Below are the code and all the weights of a small trained network. Each question names an input and a class and asks about switching units off, where a switched-off unit gives its printed mean instead of its output.

import numpy as np


def w(rows, s, z=0):
    codes = np.array(rows[::2]) - 128.0
    scale = np.full(codes.shape[1], s)
    scale[-1] = z or s
    return codes * scale


def norm(h):
    return h / np.sqrt((h * h).mean(-1, keepdims=True) + 1e-5)


def f(y):
    return np.maximum(y, 0)


def log_softmax(a):
    a = a - a.max(-1, keepdims=True)
    return a - np.log(np.exp(a).sum(-1, keepdims=True))


def net(x, mask):
    res = np.array(x, float).reshape(1, 5) / 4 @ E
    u = 0
    for l in range(3):
        y = f(norm(res) @ A[l][:, :-1].T + A[l][:, -1])
        res = res + np.where(mask[u : u + 8], y, B[l][:, -1]) @ B[l][:, :-1]
        u += 8
    return log_softmax(norm(res)[-1] @ U[:, :-1].T + U[:, -1])


A, B = {}, {}
E = w([
[176,87,68,39,162,70,151,140,78,120],'x0',
[106,73,205,71,72,138,177,137,123,216],'x1',
[163,197,7,171,195,119,68,137,126,149],'x2',
[115,159,132,146,115,148,119,115,134,113],'x3',
[131,44,102,167,176,148,80,168,168,116],'x4',
],0.013)
A[0] = w([
[145,66,27,187,194,119,110,145,136,163,74],'0.n0',
[129,91,85,148,139,157,125,124,129,133,31],'0.n1',
[146,230,38,83,150,94,134,123,104,76,54],'0.n2',
[121,159,242,172,95,131,141,121,128,123,117],'0.n3',
[142,240,39,223,175,108,115,130,125,155,2],'0.n4',
[141,92,58,177,170,119,123,129,128,41,14],'0.n5',
[108,208,150,252,100,191,108,123,153,92,152],'0.n6',
[135,128,78,183,179,107,109,130,136,20,6],'0.n7',
],0.027,0.0065)
B[0] = w([
[124,38,87,144,148,129,87,142,134,138,211],'0.n0',
[123,92,122,125,133,104,124,139,97,132,146],'0.n1',
[108,174,99,135,115,20,195,86,65,83,228],'0.n2',
[53,97,205,126,153,91,118,116,172,111,211],'0.n3',
[174,197,106,141,53,254,160,111,171,229,254],'0.n4',
[206,158,175,100,174,155,68,187,116,34,196],'0.n5',
[62,175,124,211,195,65,103,87,176,110,252],'0.n6',
[210,147,195,144,165,163,79,214,64,77,208],'0.n7',
],0.026,0.03)
A[1] = w([
[98,150,70,39,94,164,102,135,179,64,2],'1.n0',
[110,1,66,72,141,130,103,154,131,175,109],'1.n1',
[117,29,246,44,32,165,188,132,106,147,134],'1.n2',
[113,145,80,59,122,135,100,112,161,90,72],'1.n3',
[153,172,77,120,94,179,148,107,152,200,10],'1.n4',
[107,93,81,102,136,139,90,114,137,127,121],'1.n5',
[127,162,91,42,106,67,190,105,70,111,24],'1.n6',
[116,133,77,53,98,165,106,83,171,61,40],'1.n7',
],0.03,0.0039)
B[1] = w([
[126,154,133,122,149,109,150,132,137,140,129],'1.n0',
[106,40,54,99,173,50,96,60,154,192,190],'1.n1',
[205,180,204,2,110,244,115,180,128,218,253],'1.n2',
[167,154,127,121,171,110,154,152,143,145,129],'1.n3',
[58,120,72,135,47,178,157,52,169,210,192],'1.n4',
[131,118,60,96,136,118,108,120,125,149,144],'1.n5',
[95,136,145,89,166,48,186,147,82,98,213],'1.n6',
[158,166,132,103,153,82,113,116,172,141,129],'1.n7',
],0.024,0.02)
A[2] = w([
[94,117,103,88,87,69,210,101,51,117,3],'2.n0',
[140,138,151,62,78,78,180,93,103,95,43],'2.n1',
[93,112,119,85,61,102,157,92,54,98,117],'2.n2',
[148,251,146,125,172,152,133,139,173,113,147],'2.n3',
[119,124,154,82,80,63,197,113,77,97,39],'2.n4',
[132,151,141,61,94,85,180,145,126,119,26],'2.n5',
[123,153,98,95,114,56,188,131,137,108,70],'2.n6',
[143,120,130,121,47,104,197,99,181,117,50],'2.n7',
],0.024,0.0041)
B[2] = w([
[129,141,128,131,137,63,155,130,93,101,184],'2.n0',
[120,153,151,124,183,91,149,130,75,179,174],'2.n1',
[135,141,129,96,131,101,137,91,125,100,165],'2.n2',
[103,6,98,55,32,143,174,146,112,115,255],'2.n3',
[115,132,145,82,122,93,169,122,108,116,178],'2.n4',
[144,146,125,96,142,110,157,122,107,131,179],'2.n5',
[139,116,139,78,102,121,162,101,81,118,171],'2.n6',
[150,147,112,146,140,131,111,164,125,136,151],'2.n7',
],0.026,0.021)
U = w([
[125,179,107,103,122,57,216,107,61,105,205],'0',
[125,49,60,112,168,84,100,106,152,164,4],'1',
[229,130,114,172,160,179,71,225,89,38,88],'2',
[138,139,187,47,126,172,138,154,153,176,230],'3',
[7,121,205,166,141,95,128,96,219,94,95],'4',
[144,214,48,204,47,214,174,97,148,177,102],'5',
],0.016,0.0012)

Each question gives the input, the list of numbers given to net, and the class t.
The units are the neurons (one row each of A and B). Each row of codes is followed by its name. A weight is (code - 128) times the scale printed after its matrix; where a second scale follows, it is the last column's (A, B and U).
mask holds one flag per neuron, layer by layer. A switched-off neuron (its flag False) gives its mean, the last column of its row in B, instead of its output. The means were averaged over made-up inputs and are rounded, as every weight is.
A unit's drop is (log p(t) with every unit on - log p(t) with that unit switched off) / (log p(t) with every unit on - log p(t) with every unit switched off).
The circuit of an input: a set's keep is (log p(t) with only the set's units on - log p(t) with every unit switched off) / (log p(t) with every unit on - log p(t) with every unit switched off). Starting from the 12 units with the biggest drops (on a tie, the unit counted first), units are removed one at a time, each time the one whose removal leaves the highest keep (on an exact tie, the one counted first), for as long as the keep stays at least 0.8.
circuit, biggest first: the units of the circuit, biggest drop first
most important unit: the unit with the biggest drop
k most important neurons: the k neurons with the biggest drops, biggest first
k most important neurons of layer l: the k neurons of layer l with the biggest drops, biggest first
drop when u is switched off: that unit's drop, to one decimal
input [-8,4,6,-7,7], class 1: most important unit => 0.n0
input [6,-2,-7,-1,7], class 1: circuit, biggest first => [0.n2; 0.n4; 1.n1; 0.n6]
input [6,0,-7,-1,8], class 1: circuit, biggest first => [0.n2; 0.n4; 0.n7]
input [-6,5,5,0,4], class 4: 2 most important neurons => [0.n6; 1.n2]
input [8,4,-1,7,4], class 1: 3 most important neurons => [0.n2; 0.n4; 1.n1]
input [7,1,8,5,1], class 5: 2 most important neurons => [0.n4; 0.n0]
input [-1,-8,7,-5,-1], class 5: 2 most important neurons => [0.n4; 1.n4]
input [-7,-1,3,-1,-4], class 4: 2 most important neurons => [0.n6; 0.n3]
input [-1,3,7,6,7], class 5: 3 most important neurons => [0.n4; 1.n4; 0.n3]
input [7,8,0,1,5], class 1: 3 most important neurons => [0.n2; 1.n1; 0.n4]
input [-3,-3,-3,5,7], class 2: 2 most important neurons => [0.n7; 0.n5]
input [5,-3,-3,4,1], class 2: 2 most important neurons => [0.n5; 0.n7]
input [-3,-5,-1,5,-7], class 4: 2 most important neurons => [0.n6; 0.n3]
input [3,-2,-6,-6,5], class 1: most important neuron of layer 0 => [0.n7]
input [3,5,6,3,6], class 1: 2 most important neurons => [0.n0; 1.n1]
input [-1,-7,8,-5,7], class 2: 2 most important neurons => [0.n7; 0.n5]
input [-3,-2,4,0,-1], class 5: drop when 0.n4 is switched off => 1.0
input [-5,1,4,-8,6], class 1: drop when 0.n0 is switched off => 0.9
input [0,-7,8,7,-2], class 5: drop when 0.n4 is switched off => 1.7
input [8,-3,-2,1,3], class 2: drop when 2.n4 is switched off => 0.0
input [-6,2,3,8,-5], class 4: circuit, biggest first => [0.n6]
